Here is a tiny trained network, its code and every weight. The questions are about switching its units off for an input and a class, where a switched-off unit gives its printed mean instead of its output.

import numpy as np


def w(rows, s, z=0):
    codes = np.array(rows[::2]) - 128.0
    scale = np.full(codes.shape[1], s)
    scale[-1] = z or s
    return codes * scale


def f(y):
    return np.maximum(y, 0)


def log_softmax(a):
    a = a - a.max(-1, keepdims=True)
    return a - np.log(np.exp(a).sum(-1, keepdims=True))


def net(x, mask):
    res = np.array(x, float).reshape(1, 8) / 4 @ E
    y = f(res @ A[0][:, :-1].T + A[0][:, -1])
    res = res + np.where(mask, y, B[0][:, -1]) @ B[0][:, :-1]
    return log_softmax(res[-1] @ U[:, :-1].T + U[:, -1])


A, B = {}, {}
E = w([
[56,167,161,134,86,116,229,203,162,56,176],'x0',
[135,90,198,107,185,131,147,183,111,134,56],'x1',
[164,197,197,141,60,109,168,50,137,67,201],'x2',
[255,101,93,212,169,128,146,151,32,168,151],'x3',
[153,160,193,192,133,75,85,195,197,92,193],'x4',
[104,212,83,184,92,104,147,163,116,222,136],'x5',
[156,136,87,137,168,98,109,48,179,151,53],'x6',
[192,86,173,155,95,103,145,38,204,177,197],'x7',
],0.0078)
A[0] = w([
[125,140,123,129,119,122,111,145,85,113,106,137],'n1',
[130,133,97,144,131,124,143,129,129,152,123,1],'n2',
[92,138,120,125,133,138,134,135,113,158,141,25],'n3',
[121,111,163,111,113,132,144,90,148,79,162,153],'n4',
[156,103,132,123,111,135,148,99,143,149,139,137],'n5',
[104,64,89,104,138,133,101,80,135,163,87,154],'n6',
[181,169,167,107,155,131,83,91,88,83,49,157],'n7',
[110,151,117,138,141,118,138,126,120,165,98,133],'n8',
[108,110,110,121,140,138,108,106,131,132,110,103],'n9',
[127,78,104,112,148,124,106,113,114,144,102,90],'n10',
[125,173,76,161,106,118,189,103,149,187,159,118],'n11',
[105,182,113,134,105,121,123,79,170,93,168,135],'n12',
[118,160,100,139,117,130,156,114,140,153,148,162],'n13',
[128,112,112,105,126,138,114,115,128,144,98,121],'n14',
[103,126,120,106,130,129,151,127,137,130,116,134],'n15',
[141,125,133,121,97,134,119,136,111,138,120,63],'n16',
[125,141,116,114,123,139,131,131,90,129,128,42],'n17',
[108,76,94,96,135,135,100,81,129,164,87,131],'n18',
[109,200,122,132,87,116,102,19,189,121,180,171],'n19',
[140,121,134,141,139,118,139,123,191,131,121,132],'n20',
[140,155,123,144,124,120,121,137,112,112,149,62],'n21',
[120,142,136,122,130,116,133,85,147,118,99,185],'n22',
[4,146,199,72,109,135,169,111,129,160,77,134],'n23',
[95,124,119,115,146,131,121,107,117,133,110,145],'n24',
[126,129,143,135,137,120,133,125,194,122,113,210],'n25',
[154,103,111,147,123,116,126,149,114,125,154,73],'n26',
[232,87,151,131,123,128,150,36,137,173,148,155],'n27',
[179,148,156,113,134,138,112,112,105,118,84,152],'n28',
[94,129,124,124,126,139,116,169,119,115,130,128],'n29',
[117,87,174,109,112,126,142,74,171,29,196,148],'n30',
[187,107,130,130,118,128,137,54,138,157,144,98],'n31',
[135,103,147,154,159,105,132,119,236,135,99,127],'n32',
[130,95,117,116,131,140,155,134,140,147,123,60],'n33',
],0.016,0.0039)
B[0] = w([
[151,138,114,115,148,136,130,153,160,115,145,159],'n1',
[126,108,140,130,109,148,143,113,133,123,160,144],'n2',
[133,139,107,121,102,101,129,133,151,106,89,146],'n3',
[112,126,192,100,121,113,124,136,135,86,108,198],'n4',
[159,136,122,141,157,115,122,114,123,105,122,170],'n5',
[104,75,76,105,162,149,122,116,201,149,125,208],'n6',
[117,77,121,181,118,70,117,171,172,118,128,198],'n7',
[131,126,141,112,120,125,131,131,145,92,135,161],'n8',
[124,134,119,119,138,109,142,117,151,157,96,157],'n9',
[97,102,85,131,114,116,121,142,135,143,131,180],'n10',
[142,117,212,148,58,96,125,128,105,87,126,201],'n11',
[89,143,104,140,73,159,134,128,81,179,134,205],'n12',
[129,128,176,122,79,95,116,128,113,121,109,170],'n13',
[119,110,115,130,141,133,110,103,140,144,145,163],'n14',
[140,123,156,122,97,126,110,127,156,138,135,157],'n15',
[111,120,99,142,145,133,172,104,143,114,122,134],'n16',
[138,137,170,138,130,102,108,142,161,133,116,144],'n17',
[99,71,61,90,182,142,121,120,160,129,128,203],'n18',
[100,196,4,123,69,155,118,194,183,141,126,250],'n19',
[133,122,125,162,121,122,115,166,139,86,118,164],'n20',
[86,101,144,138,135,160,142,130,90,134,115,148],'n21',
[136,133,127,119,133,141,113,155,156,125,143,171],'n22',
[126,92,212,106,70,195,158,153,131,88,159,242],'n23',
[126,126,113,137,119,135,136,96,155,143,147,158],'n24',
[110,71,151,175,142,144,137,156,99,119,157,176],'n25',
[136,153,151,119,148,173,149,104,118,134,132,153],'n26',
[220,160,111,168,143,99,121,52,71,149,125,252],'n27',
[111,112,131,160,128,83,104,120,122,136,120,170],'n28',
[169,163,130,99,149,123,125,126,155,108,116,172],'n29',
[141,106,238,77,78,120,143,145,159,70,115,242],'n30',
[227,147,131,113,139,123,150,124,123,119,131,206],'n31',
[120,120,149,191,123,87,127,239,161,100,133,192],'n32',
[127,129,132,142,125,141,107,112,100,135,152,144],'n33',
],0.024,0.018)
U = w([
[153,255,130,102,252,174,144,177,79,160,98,82],'0',
[147,156,215,106,80,159,155,163,137,61,141,200],'1',
[166,139,11,175,137,97,61,117,163,190,132,101],'2',
[149,76,159,52,118,112,118,36,137,122,105,52],'3',
[196,243,118,230,85,65,109,126,44,147,122,115],'4',
[11,125,115,108,82,170,100,187,169,148,131,175],'5',
[204,85,194,201,176,49,109,139,131,84,135,189],'6',
[162,137,97,156,217,116,116,23,15,239,132,4],'7',
],0.0072,0.003)

Each question gives the input, the list of numbers given to net, and the class t.
The units are the neurons (one row each of A and B). Each row of codes is followed by its name. A weight is (code - 128) times the scale printed after its matrix; where a second scale follows, it is the last column's (A, B and U).
mask holds one flag per neuron, in row order. A switched-off neuron (its flag False) gives its mean, the last column of its row in B, instead of its output. The means were averaged over made-up inputs and are rounded, as every weight is.
A unit's drop is (log p(t) with every unit on - log p(t) with that unit switched off) / (log p(t) with every unit on - log p(t) with every unit switched off).
The circuit of an input: a set's keep is (log p(t) with only the set's units on - log p(t) with every unit switched off) / (log p(t) with every unit on - log p(t) with every unit switched off). Starting from the 12 units with the biggest drops (on a tie, the unit counted first), units are removed one at a time, each time the one whose removal leaves the highest keep (on an exact tie, the one counted first), for as long as the keep stays at least 0.8.
units of the circuit, in order: the units of the circuit, biggest drop first
most important unit: the unit with the biggest drop
k most important neurons: the k neurons with the biggest drops, biggest first
drop of u: that unit's drop, to one decimal
input [-3,-1,-4,-6,-5,8,0,-2], class 5: most important unit -> n27
input [-3,-1,-4,5,6,2,6,-6], class 2: 3 most important neurons -> [n30; n23; n11]
input [-3,8,3,6,-2,-3,6,5], class 6: 4 most important neurons -> [n19; n7; n32; n31]
input [-4,-7,-3,2,4,0,3,4], class 4: 3 most important neurons -> [n27; n11; n31]
input [-6,-4,0,7,-7,8,7,-5], class 2: 2 most important neurons -> [n30; n6]
input [5,-6,8,6,3,7,7,-7], class 4: 3 most important neurons -> [n11; n23; n6]
input [-3,-4,4,-1,-5,-6,-3,4], class 3: units of the circuit, in order -> [n30; n27; n23; n32]
input [2,7,2,0,8,5,4,-5], class 6: 3 most important neurons -> [n19; n30; n23]
input [-7,3,8,7,-4,-1,-1,-3], class 6: 4 most important neurons -> [n7; n19; n12; n17]
input [1,4,4,5,6,7,5,-7], class 6: 2 most important neurons -> [n19; n23]
input [-8,7,4,7,-1,8,-3,-3], class 6: 4 most important neurons -> [n19; n12; n7; n8]
input [-5,0,0,2,-1,6,-7,-7], class 0: 2 most important neurons -> [n30; n23]
input [-3,-8,8,-8,-6,2,-5,-8], class 5: 3 most important neurons -> [n19; n12; n27]
input [-7,-8,8,-2,-3,-6,-5,-7], class 5: units of the circuit, in order -> [n19]
input [-2,6,-8,6,3,4,-3,-3], class 2: 2 most important neurons -> [n30; n23]
input [-6,4,8,-1,-8,0,-8,4], class 6: 2 most important neurons -> [n12; n27]
input [-3,-5,3,-1,-2,2,1,2], class 4: drop of n11 -> 0.1
input [-7,8,1,-2,5,2,-1,4], class 6: drop of n19 -> 0.2
input [-4,3,-2,6,-3,-8,-2,1], class 2: drop of n7 -> 0.3
input [-4,-2,-6,-7,5,2,7,1], class 5: units of the circuit, in order -> [n27]
